Here is a tiny trained network, its code and every weight. The questions are about switching its units off for an input and a class, where a switched-off unit gives its printed mean instead of its output.

import numpy as np


def w(rows, s, z=0):
    codes = np.array(rows[::2]) - 128.0
    scale = np.full(codes.shape[1], s)
    scale[-1] = z or s
    return codes * scale


def norm(h):
    return h / np.sqrt((h * h).mean(-1, keepdims=True) + 1e-5)


def f(y):
    return np.maximum(y, 0)


def log_softmax(a):
    a = a - a.max(-1, keepdims=True)
    return a - np.log(np.exp(a).sum(-1, keepdims=True))


def net(x, mask):
    res = np.array(x, float).reshape(1, 3) / 4 @ E
    u = 0
    for l in range(2):
        y = f(norm(res) @ A[l][:, :-1].T + A[l][:, -1])
        res = res + np.where(mask[u : u + 16], y, B[l][:, -1]) @ B[l][:, :-1]
        u += 16
    return log_softmax(norm(res)[-1] @ U[:, :-1].T + U[:, -1])


A, B = {}, {}
E = w([
[204,83,213,163,176],'x0',
[150,194,102,71,214],'x1',
[122,76,167,8,109],'x2',
],0.0013)
A[0] = w([
[119,49,107,147,51,47],'L0N1',
[172,191,65,101,253,153],'L0N2',
[75,173,61,156,12,117],'L0N3',
[70,152,151,61,89,65],'L0N4',
[216,112,249,188,143,128],'L0N5',
[124,221,52,213,157,179],'L0N6',
[177,103,228,65,125,141],'L0N7',
[120,11,146,119,17,96],'L0N8',
[139,81,181,65,128,57],'L0N9',
[86,63,133,238,25,67],'L0N10',
[147,146,101,10,231,88],'L0N11',
[85,118,33,103,146,206],'L0N12',
[79,141,177,141,144,80],'L0N13',
[147,24,133,191,43,99],'L0N14',
[176,178,95,82,200,1],'L0N15',
[50,116,144,25,87,92],'L0N16',
],0.002,0.0015)
B[0] = w([
[132,218,155,116,142,163],'L0N1',
[93,144,204,165,49,240],'L0N2',
[107,76,131,134,204,212],'L0N3',
[165,93,96,178,169,159],'L0N4',
[43,84,83,127,182,218],'L0N5',
[201,79,105,88,80,253],'L0N6',
[183,105,67,177,132,204],'L0N7',
[136,254,176,103,148,212],'L0N8',
[169,136,64,144,122,161],'L0N9',
[155,201,168,77,150,211],'L0N10',
[112,163,206,160,52,211],'L0N11',
[123,92,164,153,187,221],'L0N12',
[134,118,132,129,136,128],'L0N13',
[130,208,152,83,155,204],'L0N14',
[89,176,218,134,66,154],'L0N15',
[185,93,68,153,128,196],'L0N16',
],0.0025,0.0018)
A[1] = w([
[145,78,157,64,116,43],'L1N1',
[18,146,29,82,101,53],'L1N2',
[165,83,215,111,171,36],'L1N3',
[33,205,65,116,62,172],'L1N4',
[129,78,124,204,58,143],'L1N5',
[153,184,69,121,200,103],'L1N6',
[70,90,178,173,44,107],'L1N7',
[122,122,151,203,147,103],'L1N8',
[183,146,123,113,228,123],'L1N9',
[118,189,91,229,135,37],'L1N10',
[151,32,149,114,21,170],'L1N11',
[58,94,62,116,171,62],'L1N12',
[64,63,160,174,82,102],'L1N13',
[125,99,149,5,86,108],'L1N14',
[119,132,142,115,128,12],'L1N15',
[107,184,190,132,78,89],'L1N16',
],0.0028,0.0011)
B[1] = w([
[164,173,82,199,75,170],'L1N1',
[119,54,184,221,168,207],'L1N2',
[40,115,113,212,102,191],'L1N3',
[143,89,213,161,158,249],'L1N4',
[147,150,69,21,172,176],'L1N5',
[131,104,113,4,134,172],'L1N6',
[119,179,126,26,222,158],'L1N7',
[109,90,103,80,53,187],'L1N8',
[46,113,82,64,138,189],'L1N9',
[158,109,138,120,28,213],'L1N10',
[112,161,58,62,171,185],'L1N11',
[128,112,133,84,193,160],'L1N12',
[126,160,123,24,209,145],'L1N13',
[179,158,96,226,62,226],'L1N14',
[146,129,144,149,123,128],'L1N15',
[83,214,153,123,137,205],'L1N16',
],0.0026,0.0019)
U = w([
[107,224,218,150,107,168],'0',
[76,16,135,189,206,162],'1',
[209,114,25,142,61,141],'2',
[101,161,67,10,220,2],'3',
],0.011,0.0029)

Each question gives the input, the list of numbers given to net, and the class t.
The units are the neurons (one row each of A and B). Each row of codes is followed by its name. A weight is (code - 128) times the scale printed after its matrix; where a second scale follows, it is the last column's (A, B and U).
mask holds one flag per neuron, layer by layer. A switched-off neuron (its flag False) gives its mean, the last column of its row in B, instead of its output. The means were averaged over made-up inputs and are rounded, as every weight is.
A unit's drop is (log p(t) with every unit on - log p(t) with that unit switched off) / (log p(t) with every unit on - log p(t) with every unit switched off).
The circuit of an input: a set's keep is (log p(t) with only the set's units on - log p(t) with every unit switched off) / (log p(t) with every unit on - log p(t) with every unit switched off). Starting from the 12 units with the biggest drops (on a tie, the unit counted first), units are removed one at a time, each time the one whose removal leaves the highest keep (on an exact tie, the one counted first), for as long as the keep stays at least 0.8.
units of the circuit, in order: the units of the circuit, biggest drop first
most important unit: the unit with the biggest drop
k most important neurons of layer l: the k neurons of layer l with the biggest drops, biggest first
drop of u: that unit's drop, to one decimal
input [-5,6,-7], class 2: units of the circuit, in order => L0N6, L1N10
input [7,3,5], class 1: most important unit => L1N3
input [5,-6,2], class 0: units of the circuit, in order => L0N8, L0N14
input [7,-8,-6], class 0: units of the circuit, in order => L0N10, L0N14, L1N2, L1N7
input [-5,2,5], class 1: 2 most important neurons of layer 0 => L0N6, L0N10
input [-1,-8,-4], class 0: units of the circuit, in order => L0N10, L0N14
input [5,3,-6], class 2: 4 most important neurons of layer 1 => L1N4, L1N2, L1N10, L1N8
input [1,0,2], class 3: 2 most important neurons of layer 0 => L0N2, L0N6
input [-4,-6,8], class 2: 2 most important neurons of layer 1 => L1N14, L1N11
input [-7,8,3], class 0: 3 most important neurons of layer 0 => L0N11, L0N2, L0N5
input [-1,-3,1], class 3: 2 most important neurons of layer 0 => L0N2, L0N11
input [-6,6,8], class 2: 2 most important neurons of layer 0 => L0N16, L0N8
input [1,-2,-3], class 3: 3 most important neurons of layer 0 => L0N2, L0N11, L0N10
input [-3,-8,5], class 0: most important unit => L0N8
input [1,4,5], class 2: 2 most important neurons of layer 0 => L0N8, L0N7
input [7,6,-3], class 1: 4 most important neurons of layer 0 => L0N5, L0N8, L0N10, L0N14
input [-7,0,8], class 2: 2 most important neurons of layer 1 => L1N14, L1N1
input [-6,-8,-5], class 0: 2 most important neurons of layer 0 => L0N10, L0N5
input [-1,-3,5], class 2: 2 most important neurons of layer 0 => L0N16, L0N2
input [-6,7,5], class 0: most important unit => L0N11
input [-7,-2,-1], class 1: drop of L1N2 => 0.1
input [3,2,1], class 3: drop of L0N10 => 0.2
input [-1,0,-3], class 3: drop of L1N5 => 0.2
